Below are the code and all the weights of a small trained network. Each question names an input and a class and asks about switching units off, where a switched-off unit gives its printed mean instead of its output.

import numpy as np


def w(rows, s, z=0):
    codes = np.array(rows[::2]) - 128.0
    scale = np.full(codes.shape[1], s)
    scale[-1] = z or s
    return codes * scale


def norm(h):
    return h / np.sqrt((h * h).mean(-1, keepdims=True) + 1e-5)


def f(y):
    return np.maximum(y, 0)


def log_softmax(a):
    a = a - a.max(-1, keepdims=True)
    return a - np.log(np.exp(a).sum(-1, keepdims=True))


def net(x, mask):
    res = np.array(x, float).reshape(1, 5) / 4 @ E
    u = 0
    for l in range(2):
        y = f(norm(res) @ A[l][:, :-1].T + A[l][:, -1])
        res = res + np.where(mask[u : u + 16], y, B[l][:, -1]) @ B[l][:, :-1]
        u += 16
    return log_softmax(norm(res)[-1] @ U[:, :-1].T + U[:, -1])


A, B = {}, {}
E = w([
[129,126,129,133],'x0',
[18,109,175,195],'x1',
[127,130,127,125],'x2',
[103,1,16,147],'x3',
[98,28,184,18],'x4',
],0.00097)
A[0] = w([
[143,198,233,97,98],'L0N0',
[148,120,27,135,60],'L0N1',
[88,77,60,85,82],'L0N2',
[100,14,227,8,1],'L0N3',
[133,113,186,166,102],'L0N4',
[179,92,45,199,57],'L0N5',
[156,93,65,120,90],'L0N6',
[248,142,93,68,73],'L0N7',
[170,125,190,60,2],'L0N8',
[85,94,18,114,145],'L0N9',
[68,119,215,132,37],'L0N10',
[3,114,175,197,163],'L0N11',
[214,198,127,99,43],'L0N12',
[111,39,227,14,162],'L0N13',
[147,186,63,198,76],'L0N14',
[156,133,162,64,32],'L0N15',
],0.0027,0.0024)
B[0] = w([
[125,127,40,110,191],'L0N0',
[160,142,57,135,154],'L0N1',
[147,84,135,185,164],'L0N2',
[136,233,77,230,186],'L0N3',
[121,152,121,121,140],'L0N4',
[136,175,56,142,160],'L0N5',
[146,115,97,145,156],'L0N6',
[43,182,116,130,182],'L0N7',
[163,134,100,68,139],'L0N8',
[155,96,90,157,198],'L0N9',
[85,150,186,106,148],'L0N10',
[57,172,125,145,221],'L0N11',
[155,149,142,105,160],'L0N12',
[130,112,142,4,252],'L0N13',
[130,115,150,48,165],'L0N14',
[143,121,93,67,137],'L0N15',
],0.0035,0.0024)
A[1] = w([
[202,88,155,91,99],'L1N0',
[122,81,58,212,154],'L1N1',
[113,171,135,119,57],'L1N2',
[121,86,84,96,219],'L1N3',
[151,11,86,130,187],'L1N4',
[137,196,122,144,35],'L1N5',
[221,125,123,112,252],'L1N6',
[132,167,147,103,140],'L1N7',
[76,13,116,75,31],'L1N8',
[210,126,123,118,250],'L1N9',
[231,94,75,111,26],'L1N10',
[106,79,152,72,242],'L1N11',
[76,70,148,154,162],'L1N12',
[72,126,155,150,105],'L1N13',
[254,170,177,120,70],'L1N14',
[201,136,105,98,243],'L1N15',
],0.005,0.0015)
B[1] = w([
[227,77,137,155,159],'L1N0',
[85,144,67,1,227],'L1N1',
[105,122,165,160,166],'L1N2',
[162,161,102,185,235],'L1N3',
[124,176,240,153,231],'L1N4',
[93,119,152,196,175],'L1N5',
[113,45,148,140,231],'L1N6',
[87,117,145,127,195],'L1N7',
[187,193,163,213,199],'L1N8',
[100,27,160,132,221],'L1N9',
[165,148,135,221,198],'L1N10',
[203,164,117,92,224],'L1N11',
[200,162,66,64,177],'L1N12',
[233,81,131,153,173],'L1N13',
[59,88,115,78,177],'L1N14',
[111,51,168,156,253],'L1N15',
],0.0037,0.0027)
U = w([
[32,46,207,157,236],'0',
[172,47,162,4,17],'1',
[132,45,33,192,2],'2',
[214,90,186,190,231],'3',
[42,218,166,229,66],'4',
[82,208,194,27,151],'5',
[71,182,20,91,216],'6',
[221,221,122,127,72],'7',
],0.011,0.0006)

Each question gives the input, the list of numbers given to net, and the class t.
The units are the neurons (one row each of A and B). Each row of codes is followed by its name. A weight is (code - 128) times the scale printed after its matrix; where a second scale follows, it is the last column's (A, B and U).
mask holds one flag per neuron, layer by layer. A switched-off neuron (its flag False) gives its mean, the last column of its row in B, instead of its output. The means were averaged over made-up inputs and are rounded, as every weight is.
A unit's drop is (log p(t) with every unit on - log p(t) with that unit switched off) / (log p(t) with every unit on - log p(t) with every unit switched off).
The circuit of an input: a set's keep is (log p(t) with only the set's units on - log p(t) with every unit switched off) / (log p(t) with every unit on - log p(t) with every unit switched off). Starting from the 12 units with the biggest drops (on a tie, the unit counted first), units are removed one at a time, each time the one whose removal leaves the highest keep (on an exact tie, the one counted first), for as long as the keep stays at least 0.8.
units of the circuit, in order: the units of the circuit, biggest drop first
most important unit: the unit with the biggest drop
top k neurons: the k neurons with the biggest drops, biggest first
top k neurons in layer l: the k neurons of layer l with the biggest drops, biggest first
drop when u is switched off: that unit's drop, to one decimal
input [0,-1,2,4,1], class 3: top 2 neurons => L1N4, L0N3
input [-3,5,-8,-1,2], class 5: most important unit => L0N11
input [-8,-1,2,1,6], class 3: top 2 neurons in layer 0 => L0N13, L0N11
input [5,-6,8,1,8], class 3: units of the circuit, in order => L1N1, L1N8
input [-4,-1,1,8,1], class 3: units of the circuit, in order => L1N4, L1N8
input [2,-5,7,7,1], class 3: top 4 neurons => L1N4, L0N3, L0N11, L1N10
input [7,8,8,4,0], class 6: units of the circuit, in order => L1N1, L1N12
input [-6,5,2,8,2], class 7: top 2 neurons => L1N8, L1N4
input [2,1,7,-1,0], class 4: top 3 neurons in layer 0 => L0N13, L0N11, L0N14
input [-1,8,-1,7,2], class 7: top 2 neurons => L1N8, L1N12
input [6,6,8,1,-7], class 6: top 2 neurons => L1N4, L1N1
input [-5,-4,-3,6,1], class 3: top 3 neurons in layer 0 => L0N3, L0N11, L0N0
input [7,8,7,2,1], class 7: top 2 neurons in layer 1 => L1N12, L1N13
input [3,2,-3,0,7], class 5: top neuron in layer 1 => L1N10
input [-5,7,6,8,6], class 7: top 2 neurons => L1N8, L1N12
input [4,6,-2,7,-8], class 6: drop when L1N1 is switched off => 0.3
input [0,6,1,5,0], class 6: drop when L1N1 is switched off => 0.6
input [2,3,-2,4,-6], class 6: drop when L1N1 is switched off => 0.2
input [7,4,3,-5,6], class 5: top 2 neurons in layer 0 => L0N13, L0N3
input [1,-5,7,1,-4], class 2: top neuron => L1N4
